Facts:
J433 stagu:c
J20 stagu:a
J347 stagu:d
J786 stagu:c dakil:J44
J308 klusas:J845 stagu:b
J119 stagu:a
J164 klusas:J131 stagu:c
J741 stagu:a dakil:J225, J2, J61, J382
J731 klusas:J933 stagu:f
J61 klusas:J655 stagu:b
J428 stagu:c
J435 stagu:a dakil:J285, J326, J753
J996 klusas:J596 stagu:d dakil:J428, J433, J655, J363, J919
J676 klusas:J548 stagu:a dakil:J598
J48 stagu:d dakil:J60, J225
J423 stagu:c dakil:J129
J792 klusas:J536 stagu:c
J787 stagu:a dakil:J410, J61, J796, J919
J855 stagu:g dakil:J119
J382 klusas:J2 stagu:g
J76 stagu:c
J780 stagu:e
J362 klusas:J683 stagu:e
J369 stagu:a
J484 klusas:J645 stagu:e
J715 klusas:J225 stagu:c
J667 klusas:J345 stagu:b
J810 stagu:b
J812 klusas:J356 stagu:e
J620 stagu:b
J506 klusas:J229 stagu:f
J536 stagu:g
J852 stagu:f
J463 klusas:J948 stagu:a
J193 klusas:J293 stagu:c dakil:J382
J211 klusas:J647 stagu:c
J372 stagu:a
J2 klusas:J410 stagu:c
J933 klusas:J792 stagu:a dakil:J455, J293
J414 klusas:J469 stagu:g dakil:J807
J906 stagu:d
J224 stagu:f
J460 stagu:d
J978 stagu:g dakil:J735, J382
J913 stagu:a
J401 stagu:e
J223 klusas:J581 stagu:d
J948 klusas:J831 stagu:a
J30 klusas:J193 stagu:a
J4 stagu:c dakil:J288, J146, J514
J764 stagu:a
J893 stagu:a dakil:J525, J407, J30
J936 klusas:J560 stagu:a
J202 klusas:J308 stagu:a dakil:J119, J780, J906
J490 klusas:J414 stagu:a dakil:J372, J536, J235, J30
J733 klusas:J46 stagu:b dakil:J371, J937, J919
J64 stagu:c
J717 klusas:J129 stagu:c
J971 stagu:a
J469 klusas:J494 stagu:d
J871 klusas:J433 stagu:f
J556 stagu:e
J883 klusas:J847 stagu:a
J627 klusas:J618 stagu:a dakil:J753
J652 klusas:J484 stagu:a
J41 klusas:J202 stagu:a
J581 klusas:J733 stagu:d
J131 klusas:J235 stagu:a
J511 stagu:b
J323 klusas:J772 stagu:d dakil:J913
J864 stagu:g dakil:J807, J620, J812
J390 stagu:f
J140 klusas:J796 stagu:a
J340 klusas:J743 stagu:a dakil:J160
J831 stagu:b dakil:J164, J162
J683 stagu:f dakil:J645, J536, J785
J160 stagu:a
J785 klusas:J676 stagu:b
J594 stagu:g dakil:J731, J285, J883, J220
J220 klusas:J490 stagu:g
J146 klusas:J753 stagu:b
J926 stagu:c dakil:J525, J847, J796
J288 klusas:J936 stagu:a
J904 klusas:J146 stagu:b dakil:J852, J494
J241 klusas:J511 stagu:c
J80 stagu:b
J554 klusas:J223 stagu:a
J555 stagu:a dakil:J913, J30
J647 klusas:J4 stagu:a
J293 klusas:J731 stagu:d
J10 stagu:b
J407 klusas:J922 stagu:d
J826 klusas:J828 stagu:a
J447 stagu:c dakil:J511, J347
J410 stagu:f
J894 stagu:d dakil:J401, J41
J589 stagu:a
J229 klusas:J369 stagu:g
J162 stagu:f
J352 klusas:J684 stagu:c
J157 stagu:a dakil:J390, J326, J792
J598 klusas:J913 stagu:g
J475 stagu:e
J455 klusas:J841 stagu:e
J235 stagu:a
J796 klusas:J241 stagu:e
J847 stagu:f
J828 klusas:J407 stagu:g dakil:J390, J41
J525 stagu:c
J171 klusas:J978 stagu:b
J345 klusas:J627 stagu:e dakil:J764
J363 stagu:b
J548 klusas:J347 stagu:g
J945 stagu:a
J684 klusas:J717 stagu:e dakil:J140, J224
J596 stagu:c dakil:J667, J76, J810, J475
J514 stagu:d
J743 klusas:J164 stagu:b dakil:J556, J548
J285 klusas:J646 stagu:d
J371 klusas:J996 stagu:a
J886 klusas:J285 stagu:e
J845 klusas:J584 stagu:b
J937 klusas:J780 stagu:b
J661 klusas:J942 stagu:a
J919 stagu:b
J807 klusas:J258 stagu:f
J258 klusas:J904 stagu:a dakil:J433, J548
J189 klusas:J460 stagu:c dakil:J731, J589, J229, J971, J883
J772 klusas:J987 stagu:f dakil:J514, J390, J847, J76, J661
J159 stagu:c
J101 klusas:J76 stagu:c
J753 klusas:J883 stagu:b
J46 klusas:J492 stagu:d
J60 klusas:J352 stagu:a
J618 klusas:J864 stagu:g dakil:J285, J433, J10
J44 klusas:J171 stagu:a
J584 klusas:J455 stagu:b dakil:J731
J129 klusas:J875 stagu:a
J225 klusas:J937 stagu:f
J270 stagu:c dakil:J525, J460
J646 klusas:J371 stagu:b
J841 klusas:J140 stagu:c
J987 klusas:J64 stagu:g dakil:J731, J352, J20
J645 stagu:a
J560 klusas:J48 stagu:f
J735 klusas:J871 stagu:b
J356 stagu:g
J326 stagu:a
J942 klusas:J715 stagu:a
J492 klusas:J288 stagu:c
J875 stagu:a dakil:J159, J945
J494 stagu:d
J655 stagu:c
J127 klusas:J340 stagu:d dakil:J225, J589, J171, J620
J878 stagu:d dakil:J372, J469, J30, J347
J922 stagu:e dakil:J119, J492, J61, J369
J114 klusas:J652 stagu:f dakil:J525, J492, J80, J475
J431 klusas:J362 stagu:d
J958 klusas:J463 stagu:e

Known rows:
J845: [-12   3  -3 -16 -12   1 -17 -16 -33 -17  27  -1  17   4  17 -15 -23  17
 -24  15   1 -12 -16   7   5   0   4  20  -5  -7   1  -9]
J525: [ -3 -12   9   9 -12  21 -18   5  23 -43 -24   7  17 -24   2  -3  31 -13
 -15 -13 -11   1   7   3 -12  17 -12   9 -13  20 -12  -8]
J731: [ 35 -11 -22  10 -25  15 -18  31  27   9  -2  15   4  26  26 -10   9  25
  -7   6  10  29 -25 -15   8  27 -11 -19  14   5  18  10]
J996: [-26  24  11 -21  -3 -28  10  18  11  23   7 -12  -7  12 -15  35 -22 -14
  16  14 -16 -12 -18  12 -28 -28  10 -17  10 -35  -2 -16]
J211: [ -6   6   0   8   5   0   7  -6 -12  13  13   3   2   6  -1 -10   1   3
   0   0   4  -3  15   5   6   1   6   1  -3  -6  -3  14]
J933: [-13  -1   1 -14  18  -9  12 -11 -24  14  23  -3 -18  12 -14   3  -4  -4
  14   8   6 -12  12   4  19  -9   8 -12  -4 -13  -5  21]
J41: [ 16  -1   0   0  -4  13 -14  -4  -8 -23   8  -1  54  -7  22 -18 -19  33
 -38   4  -6   0   5  26  15  19 -11  16 -40  -6  -6 -44]
J852: [  9   4  -1   6   2   7   3   6 -14  -6  12   6   5   6   7 -19  10   1
   3  -7  10  -7   8  -1  12   2  13  10  -1  -4  -3  14]
J655: [  5  24   0 -16 -17  -3 -10  47  22 -15  -7  -4  21   1  12  10  -1  -9
  13  -3  -5  -7 -14   5 -20 -10  14   5  10 -26   0 -10]
J733: [ -8  24   3 -22  -8 -34  27  -4 -15   2 -38  -6   4   3 -15  35 -15  -7
  27   2 -10  -7  25  13 -44 -11  24   3  28 -22   5 -26]
J772: [  8 -20  19  -6  39 -18  24 -18   2   8   7 -12 -13  -9 -34  25 -11  -1
  -7   5 -19  -6  12  17   4 -12 -19 -22 -34   4  -3 -43]
J127: [-24   0 -18   5   5 -19  -5 -35   5  62   0  -2 -31  -2  -1  20 -38   5
  21   5   8  29 -14 -13   5 -10 -34 -15  16 -10   5  -4]
J958: [ -7   7   0  10   5   0   8  -6 -10  14  11   4   0   7  -1 -10   1   1
  -1   0   3  -4  17   6   7   0   7   1  -2  -7  -3  15]
J80: [ -7 -19  13  10  -5   7 -14  -4   9 -35  -9  12   0 -21   0   6  30 -11
 -10  -9 -13   0   8  -3 -18  13 -18   0 -10   9 -13 -12]
J164: [  8   3   2   7   4   7   0   8 -12  -2  15   6   5   8   5 -18  11   1
   8  -5  11  -4   9  -2  16   1  14   9  -1  -3  -5  18]
J987: [  5 -15  -9  -8  -4 -17   7  -6   0  36  15   0 -32  36  -5  18 -20  20
  -7  29   1  14 -27 -12  -3   4  -7 -39  17   0  22   2]
J30: [-25   2  22  33 -20  30 -17  -5  41 -11 -25  -5  22  -6 -11 -21  21 -13
 -24   0  -9   6 -14  10 -10  13  13  26  -2  49 -10  22]
J492: [ 14 -15   7  14 -19   7   9 -10  -8 -46 -48  12  -9 -28  22  10  28  -8
  -9 -22 -13   6  36 -17 -42  20   1   7  12   1 -10 -16]
J683: [-37  -6  12 -24   9   0   4 -27  -1   3  -9 -26 -24   5 -35   9 -12 -14
  -5  22  -4 -13 -19   4   4 -16  18   0   2  32   1  20]

Rows:
No name comes twice in this set of rows, the named rows included.
[-30  -1   7  -5  -9  25 -12 -12  20 -18 -25 -14   7  -7 -14  -9   9 -12
 -18  11  -3  -5  -8   9   1   6  14  12   0  40  -4  29]	J469
[-27 -16  19  -7   9  -8   3 -22   1 -10  -7  -6 -18 -13 -24  22   4 -17
  -9   8 -18  -9   3   5 -16  -6 -11  -8  -9  12  -8 -11]	J270
[-41  -1  11 -16   5   4   5 -28   2   5 -10 -19 -14   1 -29   5 -11 -13
 -13  23  -5 -10 -10  10  -2 -10  14  -2   1  30  -1  22]	J447
[ 20   5  -2  -2   0  -6  30 -13 -30  -5 -28  -2   0   6   0  -5   0   8
   5  -5   5  -2  37  -3 -10   5  31   8  16   5   6   1]	J46
[ 22 -12   8  -5  29 -16  27  -1   5  20   9 -12  -4   8 -23  19 -19  11
 -11  13 -12  -4   4  15   7  -7  -8 -29 -27  -1   9 -35]	J157
[-23 -18  12   6  -9 -17 -10 -16 -14 -15  15  17 -32  -7   0  19  18 -15
   5  -2 -13  -4   4 -16 -29  -1 -16  -7  10 -14 -11  -5]	J855
[  8  -5 -13  -2   4  -6  24 -28 -17  21 -41 -22 -49 -28  28  24 -41   0
   9 -15   3  19   6 -42 -15 -21   7  -4  23 -12  -2 -13]	J48
[  1 -32  23  -9  28 -16   9 -17  -6 -10  13  -7 -27  -8 -30  26   4  -9
  -1   5 -19  -8   1   1   0 -12 -17 -18 -22   7  -6 -32]	J596
[-12  23   5 -16  -1 -19  10  21   5  23  11  -8  -1  20 -10  17 -18  -5
   8  14  -7 -12 -10  14 -14 -19  16 -15   7 -28   2  -1]	J743
[-38 -21  22   5   9 -17   6 -34  -2  -2   3   4 -26 -14 -25  28   8 -16
 -14  10 -23  -6  14   6 -26  -2 -26 -19 -11   1 -12 -15]	J114
[ 36   6 -13   2 -19   9  -6  48  33   7  -5   7  22  24  18  -3   4  20
 -10   7   2  16 -14   2  -3  20   0 -21   3  -7  15  -6]	J285
[ 11   3 -28  10  -9   8 -23  -4  13  21 -19   2   6 -13  25  -9 -15  10
  21 -19  21  34 -13 -21  19   7 -22  15  14   2   5   1]	J620

The same nodes again, as new rows of numbers:
Known rows:
J41: [ 29  -5  17  -6  -7   4  -6  -5   8  -8   5 -27 -13   9  10 -11 -18 -19
  -3  -7   9  25   7 -21   5   5 -22 -19   1  10  -7]
J308: [  3   0   1 -11  -9   4  -3   4  -2  -7  -9  -7   4  -9   5  12  -7   2
 -12  -2   3   8  -1   4   5   7   3  -3   3   2  -5]
J101: [ 41  -3 -16 -17  41  -4  42  -4   6   1  -6 -27  16  30 -19 -27 -15  35
  17  -5   2  -2 -18 -11  17   1 -24  10  16  14  37]
J683: [-26  11 -15   0 -18   0 -11  -7 -15  15  -2  27   8 -13   6  21   7  24
   1   0 -16  -2  -6  24 -13   1  27  13   0  -7 -11]
J475: [-10 -11   4  10   3  -9 -10   1  -8  -2  11  -9  -5   9  -3  -1   7 -22
   5  -3   5   2   0 -14  -1  -4 -11  -9   4  -4  -1]
J525: [-10 -10   5  10   2  -9  -8   1  -8  -2  10  -9  -4   9  -4  -2   9 -22
   5  -2   5   3  -1 -14  -1  -3 -10  -9   4  -4  -2]
J554: [ 47  12   8  -8  -3  13  12 -12  18  -3  -6 -15   6   4   3 -28  -8  29
   0   0   8   4   3  -6   5   7 -17   9  -2  15  -9]
J555: [  4  16 -12 -11  -6  12   7 -10  -2   5  -8   1  10 -11   5  11 -10  34
  -8   2  -3   8  -7  15  -2   5  21  11  -1   6  -8]
J948: [ 11   9  -1  17 -30  -8 -16 -13   1  17   3  34  -2  -3   5  -4  13  24
  12  -5   7 -10   4   9 -25   4   5  22  11   2 -19]
J189: [ 51  29 -15 -18  13  -1  20 -16  -3  17 -14 -13  16  15 -12 -19 -17  40
  16 -11   3  15 -12   6   1  10  -7  21  19  20  10]
J786: [ 70   7 -21 -20  23 -20  73 -10 -22 -19  19  10  -4 -15  27  30  38  15
  46  -1   3 -32  53  -9 -33  28  28  24 -61 -16  49]
J978: [-30  -3 -12  -3  30  19  40  10  -6 -11   1  -9  16 -11   2   5  16  31
  -2   5 -35 -11 -16  24  23  -7  27   2 -41 -11  -1]
J506: [ 11  19  -6  -1  17  21  28 -20  23   2   1 -24   4  -1  13 -38   0  15
  11  12  -7  -8  12  -4  20   4  -2  -9 -35  16  -1]
J220: [ 15   5  29  18  -9  14   0 -15  14  -7  10 -26 -11   6  13 -35   6 -22
   7   3   6   9  25 -17  13   3 -17 -20 -31  10 -18]
J875: [ -9   1 -21  11  34   1  -4   1 -10  31 -36  14  10 -15 -22  29 -21  -1
 -21  43 -34 -34  48  14 -24  10  15  15  17  11  52]
J812: [ -8  -8 -12 -15 -22 -14 -21   1  11   2  16  -5 -38   5  25  25 -31 -34
  18 -23  10  39  -9 -23 -16  -2  -8 -23  18   4   2]
J560: [  9   0   4   0   1   2   5   0  -6  -3  -7   4  12  -3 -10  -7  18  21
  -3   3  -3 -12  -2   9   3   4   0  12   1  -1  -6]
J893: [  4  15 -12 -11  -6  12   6  -9  -3   6  -7   1  11 -11   5  11  -9  33
  -7   2  -3   8  -7  16  -1   4  21  11  -1   6  -8]
J933: [ 65  20  -9  -3 -46 -29  10  28  12  11  32 -28  19 -16  24 -27 -11 -29
 -46  20   2  21 -22  35  24  22  22  24  25   3   6]

Rows:
No name comes twice in this set of rows, the named rows included.
[ 62  -8  11  20 -46 -32  -6  32   8   2  34 -32  15 -15  21 -33   4 -46
 -45  16   8  17 -23  32  24  21 -11  17  26  -5  13]	J293
[ 34  27  -1  -5 -17  26  13 -17  28  -2  -1 -10  -2 -11  22 -11 -23  34
 -11   6   8  20   4   5   1   3  20   6 -28  16 -22]	J127
[ 44  21   2   8 -32   3 -14 -19  21  16   4  28  -9   3  14 -22  -9  29
  15  -7  10   2  10  -4 -23   7 -10  21  10  15 -21]	J958
[ 70 -13 -21 -17  45 -14  74   0  -9 -23  31 -29 -26  -2  29   5  38 -33
  48  -6   8 -32  54 -28 -15  27  19   3 -64 -17  52]	J44
[ 36 -10  24   1  -3   6  -2   1  14 -12  10 -24 -13  11   7   3 -16 -12
  -9  -4  10  21   0 -22   1  -1 -21 -11   1   7 -10]	J667
[ 18 -14  -9  -5  31  -6  13   0  21  -4  21 -18 -10  35   8 -16 -22  12
  26 -12  10  12 -18 -25   0 -16 -20  -1   7   3  18]	J661
[-34 -10  -2  31  25  -5   4  -3 -17  -1  13 -10   7   3 -13 -31  36 -32
  14  14 -34 -24   7   1  17  -9  10 -19 -29 -13   4]	J369
[-24 -16 -14  -7  44 -26  16  17 -24   0   7 -16  18  34 -37  -1  28   5
  18  -4 -19 -19 -19  -9  12 -12 -16   1  18 -13  40]	J76
[-23 -13   8  13  34   8  26  11   5 -15  18 -26   1  13   4 -26  13 -17
  14  -2  -2  -4  -9 -12  25 -13   2 -22 -36 -10   4]	J171
[ 55 -11  -6  23 -43 -31   1  31  18   6  34 -30  13 -13  24 -35  -4 -46
 -45  16   8  12 -23  31  24  18  -1  15  24  -8  26]	J455

